Below is a small trained network, with its code and all its weights. Each question gives an input and a target symbol and asks what happens when units are switched off, that is, made to give their printed mean instead of their output.

import numpy as np


def w(rows, s, z=0):
    codes = np.array(rows[::2]) - 128.0
    scale = np.full(codes.shape[1], s)
    scale[-1] = z or s
    return codes * scale


def norm(h):
    return h / np.sqrt((h * h).mean(-1, keepdims=True) + 1e-5)


def f(y):
    return np.maximum(y, 0)


def softmax(a):
    e = np.exp(a - a.max(-1, keepdims=True))
    return e / e.sum(-1, keepdims=True)


def log_softmax(a):
    a = a - a.max(-1, keepdims=True)
    return a - np.log(np.exp(a).sum(-1, keepdims=True))


def net(x, mask):
    ids = ['αζλμξπ'.index(c) for c in x.split()]
    T = len(ids)
    res = E[ids] + P[:T]
    u = 0
    for l in range(2):
        q, k, v = (norm(res) @ M[l].T for M in (Q, K, V))
        z = softmax(np.where(np.tri(T) > 0, q @ k.T / 4**0.5, -1e9)) @ v
        res = res + np.where(mask[u], z, O[l][:, -1]) @ O[l][:, :-1]
        u += 1
        y = f(norm(res) @ A[l][:, :-1].T + A[l][:, -1])
        res = res + np.where(mask[u : u + 8], y, B[l][:, -1]) @ B[l][:, :-1]
        u += 8
    return log_softmax(norm(res)[-1] @ U[:, :-1].T + U[:, -1])


Q, K, V, O, A, B = {}, {}, {}, {}, {}, {}
E = w([
[76,93,189],'α',
[162,193,142],'ζ',
[103,111,103],'λ',
[176,177,176],'μ',
[180,181,176],'ξ',
[103,8,125],'π',
],0.017)
P = w([
[25,152,74],'0',
[196,109,128],'1',
[191,161,94],'2',
[254,54,139],'3',
[175,136,119],'4',
[151,137,133],'5',
[159,144,142],'6',
[147,160,141],'7',
],0.0071)
Q[0] = w([
[147,29,63],'0.h1',
[128,141,143],'0.h1',
[255,41,177],'0.h1',
[113,162,135],'0.h1',
],0.0091)
K[0] = w([
[128,101,252],'0.h1',
[2,56,251],'0.h1',
[176,66,131],'0.h1',
[17,110,137],'0.h1',
],0.0066)
V[0] = w([
[52,172,1],'0.h1',
[77,150,143],'0.h1',
[183,162,140],'0.h1',
[206,58,77],'0.h1',
],0.0092)
O[0] = w([
[255,11,122,52],'0.h1',
[226,39,169,58],'0.h1',
[88,111,147,176],'0.h1',
[122,253,74,254],'0.h1',
],0.0073,0.001)
A[0] = w([
[62,80,27,191],'0.n1',
[99,191,2,4],'0.n2',
[129,132,120,88],'0.n3',
[150,35,166,142],'0.n4',
[185,200,136,182],'0.n5',
[95,232,184,115],'0.n6',
[70,129,238,178],'0.n7',
[151,156,163,171],'0.n8',
],0.0092,0.0034)
B[0] = w([
[147,231,66,255],'0.n1',
[100,97,255,178],'0.n2',
[189,139,168,128],'0.n3',
[101,158,72,196],'0.n4',
[79,55,198,238],'0.n5',
[192,252,152,238],'0.n6',
[221,167,173,222],'0.n7',
[61,130,164,195],'0.n8',
],0.0079,0.0053)
Q[1] = w([
[184,70,171],'1.h1',
[106,5,222],'1.h1',
[107,76,162],'1.h1',
[171,187,148],'1.h1',
],0.014)
K[1] = w([
[185,97,167],'1.h1',
[221,50,194],'1.h1',
[236,68,171],'1.h1',
[2,238,134],'1.h1',
],0.009)
V[1] = w([
[63,98,99],'1.h1',
[8,152,93],'1.h1',
[152,155,45],'1.h1',
[233,254,202],'1.h1',
],0.0075)
O[1] = w([
[63,54,123,95],'1.h1',
[112,61,74,145],'1.h1',
[2,209,137,172],'1.h1',
[181,255,3,254],'1.h1',
],0.0077,0.0052)
A[1] = w([
[242,69,41,12],'1.n1',
[254,173,197,88],'1.n2',
[240,71,46,2],'1.n3',
[106,235,238,28],'1.n4',
[52,151,185,127],'1.n5',
[16,92,97,137],'1.n6',
[56,55,36,123],'1.n7',
[136,124,65,35],'1.n8',
],0.0095,0.0031)
B[1] = w([
[106,195,2,139],'1.n1',
[5,64,71,254],'1.n2',
[62,165,9,138],'1.n3',
[127,145,92,247],'1.n4',
[92,128,119,159],'1.n5',
[108,253,195,175],'1.n6',
[155,229,172,176],'1.n7',
[178,95,75,138],'1.n8',
],0.0085,0.0072)
U = w([
[55,171,136,36],'α',
[58,110,100,136],'ζ',
[210,159,100,148],'λ',
[161,110,123,254],'μ',
[203,162,110,179],'ξ',
[109,133,4,85],'π',
],0.015,0.0049)

Each question gives the input, a string of symbols that net reads in full, and the target symbol t.
The units are the heads (4 rows each of Q, K, V and O) and the neurons (one row each of A and B). Each row of codes is followed by its name. A weight is (code - 128) times the scale printed after its matrix; where a second scale follows, it is the last column's (O, A, B and U).
mask holds one flag per unit, layer by layer, with each layer's heads first. A switched-off unit (its flag False) gives its mean, the last column of its rows in O or B, instead of its output. The means were averaged over made-up inputs and are rounded, as every weight is.
A unit's drop is (log p(t) with every unit on - log p(t) with that unit switched off) / (log p(t) with every unit on - log p(t) with every unit switched off).
The circuit of an input: a set's keep is (log p(t) with only the set's units on - log p(t) with every unit switched off) / (log p(t) with every unit on - log p(t) with every unit switched off). Starting from the 12 units with the biggest drops (on a tie, the unit counted first), units are removed one at a time, each time the one whose removal leaves the highest keep (on an exact tie, the one counted first), for as long as the keep stays at least 0.8.
circuit, biggest first: the units of the circuit, biggest drop first
unit that matters most: the unit with the biggest drop
k most important neurons: the k neurons with the biggest drops, biggest first
k most important neurons of layer l: the k neurons of layer l with the biggest drops, biggest first
drop when u is switched off: that unit's drop, to one decimal
input λ μ μ, target π: 3 most important neurons => [1.n2; 0.n6; 0.n7]
input ξ α α, target ξ: 2 most important neurons => [0.n7; 0.n5]
input ζ ζ λ μ, target α: circuit, biggest first => [1.n2; 0.n1]
input ζ ζ ζ, target ζ: 4 most important neurons of layer 0 => [0.n5; 0.n1; 0.n7; 0.n6]
input π ζ μ, target α: unit that matters most => 0.n1
input λ λ α, target π: 2 most important neurons => [1.n2; 0.n6]
input π ζ π, target α: 3 most important neurons => [0.n6; 0.n7; 1.n6]
input ζ μ μ ζ α π, target α: 2 most important neurons of layer 0 => [0.n1; 0.n6]
input μ α ζ ξ μ π ξ, target α: 2 most important neurons => [0.n6; 1.n2]
input λ ζ μ, target π: 3 most important neurons of layer 1 => [1.n2; 1.n6; 1.n7]
input μ π λ λ, target α: 3 most important neurons => [0.n1; 0.n6; 0.n7]
input λ ζ λ λ λ λ ζ, target π: drop when 1.n2 is switched off => 1.0
input ζ λ α α ζ ζ α, target ξ: drop when 0.n7 is switched off => 1.1
input μ ξ λ ζ, target π: drop when 1.n2 is switched off => 0.5
input π λ λ, target α: most important neuron of layer 1 => [1.n6]
input ζ π ζ, target α: 2 most important neurons of layer 0 => [0.n6; 0.n7]
